The rows lie along a hidden order. The number after each row says roughly how far along it the row is, from 0 to 12. A new part has a new order.
[  1.3  26.4  45.7  14.1  16.5 -12.2  14.1 -31.4   3.3   4.0   1.4  -2.0
 -21.7  42.6  16.0  -6.7  33.7   5.5  53.1 -20.2 -41.9   5.1  23.9 -40.6
  16.7 -11.4  14.1  10.8 -54.9  27.2 -15.5  10.1  -0.3 -19.5   3.1  15.0] | 3
[ -7.6  -4.7  35.6   9.8  16.3  11.0  -5.8 -21.1 -11.2  36.6   7.2   0.5
 -14.2  26.6   9.8  -4.6  14.4  -9.1  67.4  -3.9 -29.0 -10.4  35.3 -34.5
  16.9  18.2  38.7  15.9 -23.4  24.2 -19.1  -4.0  35.9 -29.7  29.2  31.5] | 6
[ 25.5  17.3   1.9   0.7   5.0 -14.7  16.2  14.2   9.5  22.5  23.8 -22.5
 -22.5   8.1  -2.7 -14.4  13.3 -21.7 -23.1  20.6 -26.3  11.5  15.0 -40.6
  25.9  16.9   2.3  13.6  -7.9 -27.4  11.2 -30.5   7.9 -26.1   6.2 -21.5] | 10
[  2.1   8.2  33.1  34.0  31.7  18.7  10.1  -9.4 -29.0  58.6  -6.2  -4.2
 -19.4  14.7 -15.8  -3.4  29.5 -24.2 -30.2 -26.3 -51.8  18.7  18.6   0.5
  15.7   6.6 -26.5 -12.5 -37.4   9.7   8.8 -29.8  28.6 -21.9   9.5 -13.2] | 5
[ 11.7  22.0  12.6  33.6  26.6   3.8  15.7 -10.4  -7.4  16.6  -3.9   0.2
   2.1  58.0  53.7  11.6  43.8   8.4  22.3 -16.5 -71.2  -0.8  15.5 -20.9
  -3.9  27.2  35.9 -15.2 -37.8 -21.4  -7.4  -4.4  21.7 -42.2  20.1 -15.8] | 0
[-12.4   4.0  32.4   2.3  15.1  -3.4  15.2 -37.8  13.7  11.9   1.5   2.7
 -25.2  16.0  11.8  -5.4  14.4  -3.0  80.8 -16.5 -40.9   3.6  28.2 -15.8
  33.6  -5.5   8.4  15.3 -36.0  28.4 -20.3  10.0   7.6 -23.0  27.4  21.4] | 4
[ 12.6   0.2  40.8  37.2  40.2  26.9  11.1 -20.4 -26.5  42.5 -16.8 -21.4
 -15.2  10.5  -0.5  -6.6  14.3 -27.4 -31.3 -20.0 -35.8  27.6   1.6 -17.6
  27.6  -1.2   1.5   0.1 -44.3   3.1   4.1 -13.0  52.2 -25.3  16.3 -29.9] | 3
[  2.5  20.4  15.7   3.3  38.9  18.6  19.5  23.8   6.5  27.2   7.2 -37.9
 -27.9  -1.6 -30.9   8.5  19.8  -8.4 -45.6   3.6 -85.4  -5.2  43.1 -55.2
  14.1   4.2  13.8  16.2  -5.7   1.3 -13.5  -6.9   1.2 -31.1   4.2 -22.5] | 12
[-11.2  -3.3 -14.0  14.9   9.8   5.8  13.4  11.8  -6.5  53.4   1.2   6.0
 -25.8  -5.5 -18.6 -18.5  39.5 -19.6 -13.4  -2.4 -66.7  30.1   9.5 -32.4
  18.0  17.9 -31.0 -27.0 -19.9   8.0 -17.2 -16.6   6.2 -27.3  21.4 -21.2] | 7
[ 10.6   7.3   0.8   7.8  19.5 -14.6   7.9   9.7   7.4  41.7  17.1 -17.6
 -24.7   9.2  -5.3 -20.9  35.8 -19.0 -14.0  18.6 -58.3  30.5   2.5 -47.0
  34.0  25.7  -4.9   2.0 -33.8 -13.4  -6.0 -34.8  20.7 -40.7  30.1 -25.9] | 9
[  0.2  28.6   6.9  23.9  15.5  -5.5  15.1  -4.5   1.6  11.5 -11.7   9.8
  -7.7  48.4  49.5   1.3  29.7  -3.5  19.9 -18.5 -42.9   2.2   1.6 -30.2
 -14.1  -6.7  29.8  -9.9 -38.9 -19.8  -8.0  11.2  -8.9 -14.5   8.6  -8.3] | 1
[  6.1  -7.6  28.0  35.0  30.2  24.6   0.8 -21.7 -21.2   8.9 -16.8  -9.8
 -10.0  -5.1   8.6 -10.3  -0.4  -8.6 -26.0  -5.6 -22.8  22.8 -10.3 -28.2
  21.5  -1.4  14.5  -4.1 -25.6   0.1  -2.9   9.4  57.6 -19.2  16.1 -27.5] | 2
[  3.4  17.8  16.9  -9.3  30.1   6.7   9.6  11.8   2.5  13.7  19.0 -34.3
 -25.7   6.3 -31.9   8.8  14.1  -8.4 -44.5  10.7 -70.2 -17.1  33.6 -32.1
  11.4   7.9  18.9  21.3  -2.2   5.0   1.4 -12.4  -6.7 -13.1  -5.0 -20.2] | 12
[ 22.1  26.5  23.4  14.8  30.1  24.2 -19.6  -2.3 -12.8  65.1 -29.4 -26.8
 -24.9  58.7  14.2 -14.1  13.5  11.6   0.9 -11.9 -23.8   4.9  29.7 -40.2
   9.7  43.6 -22.5  14.1 -15.0  23.4 -17.9 -25.2  22.1 -20.3  14.4  -9.6] | 10

Part 2:
[ 10.9  -0.6 -20.6   2.2  -2.8  -2.0  55.0 -10.1  -0.5 -10.2   6.2   8.3
   7.6   1.4  22.9   9.2   1.4  -1.6   3.1  -5.6  26.9   4.5   1.7 -21.5
 -18.8  -3.7  18.3   0.1 -17.9  32.8 -36.8  10.6   3.5  10.8 -24.7 -25.3
   0.3   4.5   3.5   0.6 -19.4   7.0  -1.3 -20.2   6.2   1.1   0.8  23.1
  -3.7  -6.4 -16.6  -4.2  10.0 -19.2   4.3  10.9   0.4] | 10
[  1.0  -0.6   3.3 -16.9  -1.1   9.0  35.5   2.6   3.1 -15.5  -3.9  13.9
  -4.2  -1.0 -13.1   8.5   0.5  -2.5  -2.3   7.4   3.8   0.1  -1.5  15.2
 -30.8   3.6  -0.7  -1.0  -3.6  26.7   1.9  -6.1  -4.2   0.1   0.2  22.0
  -1.8  -3.0  -2.9   2.4   1.4  -0.4   3.8   7.1  -2.2  10.2   0.8  12.9
  11.5  -0.9 -10.7  -3.0  -8.2  -2.3   6.3   0.9  -7.4] | 6
[-13.6  -0.2  18.6  -5.9   1.6  -1.0  14.2  11.7  -4.2 -14.3  -7.4  28.8
  -3.5 -13.4 -25.4   3.7   5.8   9.8  -4.8   5.3   1.8  -6.7   0.6   3.9
 -16.0   2.4  -9.1   9.3  -1.3   6.5 -15.0 -24.3  -0.5 -16.8   9.1  22.8
  -0.2  -1.2  -1.3   7.0  -4.7   1.0   1.1  10.1   1.6  20.2   3.2  20.0
  30.9 -19.2 -25.0  -0.9   8.4  -2.0   7.7  -0.6  -6.5] | 7
[ -8.7   5.1  13.5 -12.8   1.3   2.6  47.3  -1.5   0.1 -15.9  -5.6  24.9
  -7.1  -5.3  -6.9  14.1   6.8 -13.8  -1.3  11.2   2.5  -1.9  -1.5  -4.3
 -45.0   2.1   1.2   4.3   1.3  31.9 -22.6 -32.3   0.9  -1.8   9.4  15.5
  -6.1  -0.9  -3.4   5.6  -1.6   7.0   1.0   3.4   2.4   3.4   1.6   5.0
   6.3  -5.4 -21.2  -6.9  11.2   2.2   5.0   3.8 -10.7] | 8
[-41.4   5.4  13.7   6.8   1.1  -9.9  -7.9  14.3 -11.2 -18.9  -2.6   7.0
  -0.9 -11.8   9.0  -3.5   3.9  -0.6  -3.9 -50.5   0.7  -9.2   1.5 -17.8
  74.6  -0.7   6.5   5.9  -4.4   5.5   2.4 -26.8   2.6 -11.0  13.8 -10.1
  -3.0  -1.9   0.1   5.3 -10.1  11.0   3.1   1.7  10.3   4.3   3.3  38.4
  19.7 -18.2 -45.3   9.2  11.8  -3.0  -1.1   0.4  -7.1] | 8
[  0.4  -3.5 -11.4  19.3  -1.8 -14.9  -1.9  -6.6  -3.4 -15.0   4.2   0.0
   8.9 -10.0   3.8  -3.4   1.9  23.1  -1.5 -42.0   9.5  -1.9   4.5 -15.6
  11.1  -2.8   7.7  -0.4 -18.1   8.2 -33.7   7.0   1.7  -1.8 -17.4   0.5
   4.9   4.0   3.0 -14.2  -7.0   0.1  -2.1  -6.1  -1.5  14.0   4.1  44.6
  15.8   6.1 -39.9   1.1  21.8 -13.5  17.4   6.8   7.2] | 12
[  9.7  -0.4 -25.3  13.7  -1.9  -5.2  31.0 -10.9   0.1 -16.4   6.1  -4.4
   9.6   2.0  23.5   0.4   1.4  13.6   0.4 -45.6  13.3   2.9   3.3 -17.2
 -19.7  -3.6  13.8  -6.5 -17.3  27.2 -30.3   7.8   1.4  17.0 -25.5 -11.4
   0.6   3.9   2.7  -9.5  -8.4   7.4  -1.7 -15.4   3.7   9.1   2.6  30.2
  -1.6   8.5 -27.6  -3.7   7.8 -20.9  16.0  13.3   0.1] | 12
[  4.8  -2.2 -20.0  20.3  -0.8 -14.1   2.7  -8.1  -2.9 -17.2   5.4  -3.7
  10.0  -5.7  12.4  -4.1   2.8  23.8  -2.4 -49.5   9.9   0.1   4.5 -12.1
  -8.0  -3.0  10.8  -1.6 -16.5  12.7 -32.9  -2.4   1.5   3.9 -16.7  -6.8
   3.4   2.3   3.5 -10.0  -9.8   5.0  -3.0  -6.4   3.9  21.4   2.3  43.1
  18.2   4.6 -43.5   1.5  11.7 -19.6  14.2   8.9  -3.4] | 12
[-41.5  -0.5   6.5   9.1  -4.6  -2.7 -12.3  14.8 -17.1  -5.3   0.2   0.1
  -1.2  -8.9   0.3  -4.3  -7.7  -8.9  -1.8 -16.1  -2.6  -6.7   2.5  -3.0
  99.9   1.2  11.5   7.9 -14.9  18.8  10.8   2.7  -0.3 -18.8  13.9  -7.6
   4.6  -5.0  -1.2   3.0  -5.9   2.2   5.3  -0.5   0.1  -7.9   0.7  20.7
  13.1 -14.1 -39.6   8.0  18.9   5.1   0.2  -4.0   3.4] | 6
[ -6.3   2.2  33.2  -3.6   3.1 -10.0 -61.6  -2.9  26.3  -6.6   4.9   9.8
  -3.6 -10.7   8.8  10.4   8.5   6.1   2.2  89.4  -3.2  31.8   1.6  -7.7
  32.3   0.6  24.6  10.9  10.9 -29.4  51.0 -44.8   0.9  -8.4 -12.0 -24.6
   0.9   3.2   3.6  14.2 -14.9   5.9   4.3   9.2  -6.2   2.2  -9.1  39.3
   5.5 -18.0 -20.9  14.9 -24.1  -7.6 -27.3   5.1 -24.4] | 0

New part:
[ 36.9 -15.1 -76.2  12.7 -66.2  -9.6  -7.5   2.2  48.9  14.8   8.0  12.6
 -16.7 -18.6 -20.8   2.5   2.7  10.3  -6.6   5.6   7.8   1.7  10.8  27.5
 -11.2] | 3
[  1.2  -4.2  34.7   2.2  93.4  20.0 -11.5  -6.8  53.8 -16.1   7.3 -11.2
  20.9 -11.4 -51.6  19.1 -47.0 -45.9  20.2   2.5 -13.6   1.9  -4.4   8.6
   8.1] | 7
[-21.7  -9.8 -12.6   8.0  40.6   7.6  -9.2  -2.6  62.7   7.9  16.2  -4.8
 -32.9  -2.8 -16.2   4.0 -29.8 -13.4 -10.4 -10.4   0.0  -8.2 -23.0  29.4
  -0.3] | 3
[ -6.8  -1.8  -8.5  20.8  -8.1  -5.0 -15.9  -9.6  44.5   9.0  11.8   2.7
 -34.7  -3.4   2.1   0.7  23.0 -13.2  10.5   9.0   7.8  -8.9  -8.8   6.0
   0.7] | 4
[ 19.6   4.8 -37.2   6.9  -0.8   1.0 -14.1  -6.4   7.0  12.7  10.1  -9.5
 -10.1  -2.8  -7.8   7.7 -10.3 -35.5  -4.8   4.7   9.3 -11.4   9.9  -0.8
   2.2] | 10
[ 53.3  -7.1 -75.6  10.5 -80.7  -6.8  -8.4 -10.8  40.0  11.2   0.2  12.3
 -22.6  -9.1  -9.9   0.3 -28.2   0.3   5.4   8.1   7.0   2.5  19.9  25.8
  -4.7] | 5
[ 45.5   2.4 -55.4  17.7 -54.2  -6.0 -15.8 -16.4  31.4   2.9  -3.2   8.8
 -34.9  -3.5   7.1  -4.0 -20.0  16.5  18.3  19.3   2.6  -5.7  21.3  18.6
  -6.4] | 4
[ 22.3  -5.0 -13.6   4.3 -63.9  -6.2  -8.3 -13.4  20.2  19.8  19.2   2.7
 -60.3  -8.2   0.6   2.9 -14.8 -31.9   3.2  -8.7   5.7  -1.0 -21.3  23.1
  12.3] | 9
[  9.0  -9.3 -71.0   6.7  23.6  -3.5  -8.3  -1.8  67.0  -2.5  -5.4   6.7
 -45.1 -20.4   9.2   0.5 -24.0  28.4  -4.2   0.4  -0.7  -4.0  10.8  38.5
   0.1] | 2
[ 26.1  -7.5 -51.0  11.7 -58.0   0.7  -5.4  -5.3  50.7   8.9  10.6   0.7
 -46.4  -7.4 -14.3   1.4 -38.6 -35.1   1.3  -3.2  13.8  -7.7   3.7  17.3
 -10.1] | 8
[ 58.6   2.3 -53.9  15.5 -79.6 -11.7 -19.3 -14.2   8.6  12.4  -4.0  16.7
  -6.2  -9.9   2.2  -1.5   0.4  16.1  20.3  24.8   2.2   0.3  19.4  10.3
  -0.3] | 3
[ 22.7  -7.1 -70.6  17.5 -48.7  -0.7  -4.6 -12.8  47.7  -3.9  11.3  -2.2
 -61.4  -2.2  -2.7  -3.0 -37.5   5.4   2.7  -0.2   7.5 -11.4  14.9  29.0
 -17.0] | 6
[-13.4  -3.1   5.9  15.6  16.8  -1.1 -14.2  -5.5  51.3  10.9  14.7  -3.1
 -31.1  -2.6  -2.4   3.0  17.4 -26.7   3.9   1.4   4.5  -9.5 -20.4  12.3
   5.9] | 3
[ 19.1  -6.2 -33.5  21.0 -64.8  -2.8  -6.5 -12.6  35.4   3.9  22.4  -5.2
 -53.9   3.1 -13.7  -1.3  -9.5 -20.3   4.5   1.1  13.2 -12.1   3.0  11.2
 -15.6] | 6
[ 31.4  10.8 -68.0   2.7  26.0  10.6  -5.1 -16.3 -66.4  -8.4  -4.4  -6.9
 -33.5  17.0  13.1  -0.1 -47.5  -3.8   4.7  19.1  -6.8 -15.2  31.8  -1.0
  11.7] | 12
[ 46.3  -7.1 -88.1  10.9 -35.1   0.4  -4.8 -13.1  56.1  -5.0   0.7   0.7
 -65.4  -3.9  -0.2  -4.1 -68.3  21.4   3.0  -2.8   2.4  -7.6  28.0  42.6
 -17.6] | 5
[ 24.9  -9.4 -67.8  14.6 -32.5  -6.0 -12.9  -1.7  63.5   2.0   2.8   6.0
 -39.4 -14.5   0.1   0.8  -3.6  11.7   0.4   4.6   5.3  -5.6  10.4  25.9
  -7.2] | 3
[ 18.1  17.2 -38.7   7.3   3.7  -0.1 -24.0 -10.4 -30.7  13.6   4.4  -1.2
   4.8  -0.1   1.2   4.5  -3.0 -37.7   5.9  22.2   4.5  -9.7  11.4 -15.7
  14.2] | 11
[ 16.9  -3.1 -34.3  18.1   0.8  -6.2 -14.4  -7.9  51.7   4.2   3.1   3.0
 -45.9  -7.5   5.6   0.0   2.4   3.8   6.6   4.5   4.1  -8.3   6.6  19.8
  -2.7] | 4
[ 31.1 -10.5 -84.5   8.8 -18.9  -5.0 -10.9  -5.6  58.6  -0.6  -4.6   7.4
 -47.5 -18.8   0.9  -0.3 -29.0  32.3   0.3  -0.6   0.3  -3.2  20.8  37.3
  -7.9] | 3
[ 25.7   8.0  -3.8   2.3  32.4   8.0  -2.3 -19.4  -6.9   1.4  20.5 -20.6
 -13.3  17.0 -32.6   7.0 -75.7 -32.7  21.2  -2.2  -5.2  -6.0  -0.6   7.0
  11.9] | 8
[ 58.5   4.3 -74.8  13.9 -45.9  -7.6 -17.0 -22.4  21.4   2.6 -11.4  11.3
 -32.3  -6.2  13.5  -5.2 -49.5  33.1  24.7  21.2  -2.4  -4.1  28.5  11.5
  -2.1] | 4
[ -4.8  -8.0 -56.6  -2.8  29.9  16.3  -1.8  -7.0  59.0 -13.3   7.4   2.5
 -14.7 -14.4 -27.8   9.4 -64.5  -8.1   1.7  -5.3 -15.5  -2.8   2.7  31.2
  -3.5] | 3
[ 43.2  -4.9 -99.9   6.5 -43.0  -2.6  -4.4 -17.5  52.8   0.1  -6.0   7.7
 -55.8  -7.5   1.9  -2.7 -80.7  32.3   4.5  -0.6  -1.6  -2.1  35.2  46.8
  -8.4] | 5
[ -4.2 -16.1 -77.1  -2.8  13.0   0.1   3.4   5.8   7.9  -7.9   9.9  17.6
   0.3 -14.1  -8.5   1.3   8.9 -11.2 -15.4  27.1  -2.2   5.6 -12.3   0.6
  -0.8] | 0
[ 26.0   1.8 -28.2   3.8  10.1   6.5   4.6 -15.5  -7.2   1.6  25.1 -25.7
 -41.0  15.2 -25.4   6.4 -67.7 -20.6   7.2 -14.1   2.0 -11.3   9.6   9.8
   1.6] | 8
[ 47.9  -0.5 -56.4  19.1 -49.3  -6.0 -15.4 -14.4  31.8   3.9   1.9   7.6
 -31.7  -4.0   2.2  -2.3 -18.6   9.5  10.5  14.4   5.0  -5.0  22.0  22.1
  -8.6] | 4
[ 26.2  -3.9 -32.1   5.7 -46.1  -4.2  -8.7  -5.4  42.3  16.9  12.0   3.0
 -42.2 -10.8  -8.4   4.6 -28.5 -36.4  -5.9  -2.4   5.0  -3.5 -14.0  20.9
   8.9] | 9
